Here is a tiny trained network, its code and every weight. The questions are about switching its units off for an input and a class, where a switched-off unit gives its printed mean instead of its output.

import numpy as np


def w(rows, s, z=0):
    codes = np.array(rows[::2]) - 128.0
    scale = np.full(codes.shape[1], s)
    scale[-1] = z or s
    return codes * scale


def f(y):
    return np.maximum(y, 0)


def log_softmax(a):
    a = a - a.max(-1, keepdims=True)
    return a - np.log(np.exp(a).sum(-1, keepdims=True))


def net(x, mask):
    res = np.array(x, float).reshape(1, 3) / 4 @ E
    y = f(res @ A[0][:, :-1].T + A[0][:, -1])
    res = res + np.where(mask, y, B[0][:, -1]) @ B[0][:, :-1]
    return log_softmax(res[-1] @ U[:, :-1].T + U[:, -1])


A, B = {}, {}
E = w([
[221,136,182,79,202,34,133],'x0',
[172,3,136,187,143,159,254],'x1',
[54,151,154,209,253,79,129],'x2',
],0.0099)
A[0] = w([
[190,137,217,111,148,117,118,9],'n0',
[196,45,122,188,100,220,200,176],'n1',
[48,100,98,201,127,200,111,88],'n2',
[114,23,161,151,175,156,206,163],'n3',
[159,113,162,100,57,130,135,30],'n4',
[175,122,147,79,86,150,134,36],'n5',
[137,116,192,80,214,18,159,217],'n6',
[25,188,87,115,70,132,109,157],'n7',
[135,40,158,149,149,146,254,5],'n8',
[8,156,185,202,204,111,184,71],'n9',
[168,80,96,95,93,159,88,30],'n10',
[195,86,192,77,173,69,172,84],'n11',
[166,76,128,148,144,109,230,1],'n12',
[199,125,140,63,65,199,163,71],'n13',
[24,77,78,210,82,186,186,82],'n14',
[127,172,85,190,84,231,114,4],'n15',
[73,123,148,158,200,100,138,17],'n16',
[183,151,104,88,38,159,142,207],'n17',
[154,71,150,195,104,140,200,19],'n18',
[100,222,182,31,129,145,78,42],'n19',
],0.008,0.006)
B[0] = w([
[204,79,64,63,108,230,98,152],'n0',
[155,221,124,134,156,47,116,240],'n1',
[211,46,120,69,86,165,152,190],'n2',
[120,224,115,140,152,82,143,225],'n3',
[92,96,129,169,173,205,55,149],'n4',
[60,65,171,152,157,230,50,151],'n5',
[167,92,87,136,3,174,163,248],'n6',
[157,194,94,101,95,94,208,213],'n7',
[92,210,110,74,182,104,93,199],'n8',
[79,77,224,216,164,227,109,208],'n9',
[41,46,147,146,234,192,28,153],'n10',
[212,47,49,110,95,221,173,197],'n11',
[109,177,91,93,217,103,73,175],'n12',
[85,66,181,205,188,212,78,185],'n13',
[204,75,79,77,55,198,176,215],'n14',
[128,125,52,69,120,203,86,169],'n15',
[59,84,177,181,164,229,26,164],'n16',
[106,116,201,255,118,112,135,217],'n17',
[95,202,78,76,193,74,112,176],'n18',
[99,221,90,80,175,77,113,195],'n19',
],0.0077,0.012)
U = w([
[42,64,197,237,184,227,38,7],'0',
[224,74,27,1,51,210,138,40],'1',
[83,255,71,26,188,66,70,3],'2',
[180,152,138,174,44,106,189,240],'3',
],0.0087,0.0057)

Each question gives the input, the list of numbers given to net, and the class t.
The units are the neurons (one row each of A and B). Each row of codes is followed by its name. A weight is (code - 128) times the scale printed after its matrix; where a second scale follows, it is the last column's (A, B and U).
mask holds one flag per neuron, in row order. A switched-off neuron (its flag False) gives its mean, the last column of its row in B, instead of its output. The means were averaged over made-up inputs and are rounded, as every weight is.
A unit's drop is (log p(t) with every unit on - log p(t) with that unit switched off) / (log p(t) with every unit on - log p(t) with every unit switched off).
The circuit of an input: a set's keep is (log p(t) with only the set's units on - log p(t) with every unit switched off) / (log p(t) with every unit on - log p(t) with every unit switched off). Starting from the 12 units with the biggest drops (on a tie, the unit counted first), units are removed one at a time, each time the one whose removal leaves the highest keep (on an exact tie, the one counted first), for as long as the keep stays at least 0.8.
units of the circuit, in order: the units of the circuit, biggest drop first
top k neurons: the k neurons with the biggest drops, biggest first
drop when u is switched off: that unit's drop, to one decimal
input [-2,-3,3], class 3: units of the circuit, in order -> [n8; n7]
input [-4,7,-8], class 0: units of the circuit, in order -> [n13]
input [4,2,-4], class 0: units of the circuit, in order -> [n14; n13]
input [-4,0,1], class 1: top 3 neurons -> [n17; n14; n2]
input [-4,5,-2], class 2: top 2 neurons -> [n1; n6]
input [-6,8,-7], class 2: top 3 neurons -> [n1; n18; n8]
input [7,6,5], class 1: top 2 neurons -> [n11; n6]
input [3,1,-3], class 3: top 2 neurons -> [n9; n14]
input [-2,2,-3], class 3: top 3 neurons -> [n9; n16; n1]
input [-2,2,3], class 3: top 2 neurons -> [n13; n10]
input [6,-6,1], class 1: top 2 neurons -> [n6; n1]
input [5,-5,3], class 1: top 3 neurons -> [n6; n1; n3]
input [-5,6,-2], class 2: drop when n1 is switched off -> 0.5
input [1,5,3], class 2: drop when n8 is switched off -> 0.1
input [8,-6,6], class 1: units of the circuit, in order -> [n6]
input [-6,7,-3], class 2: drop when n6 is switched off -> 0.2
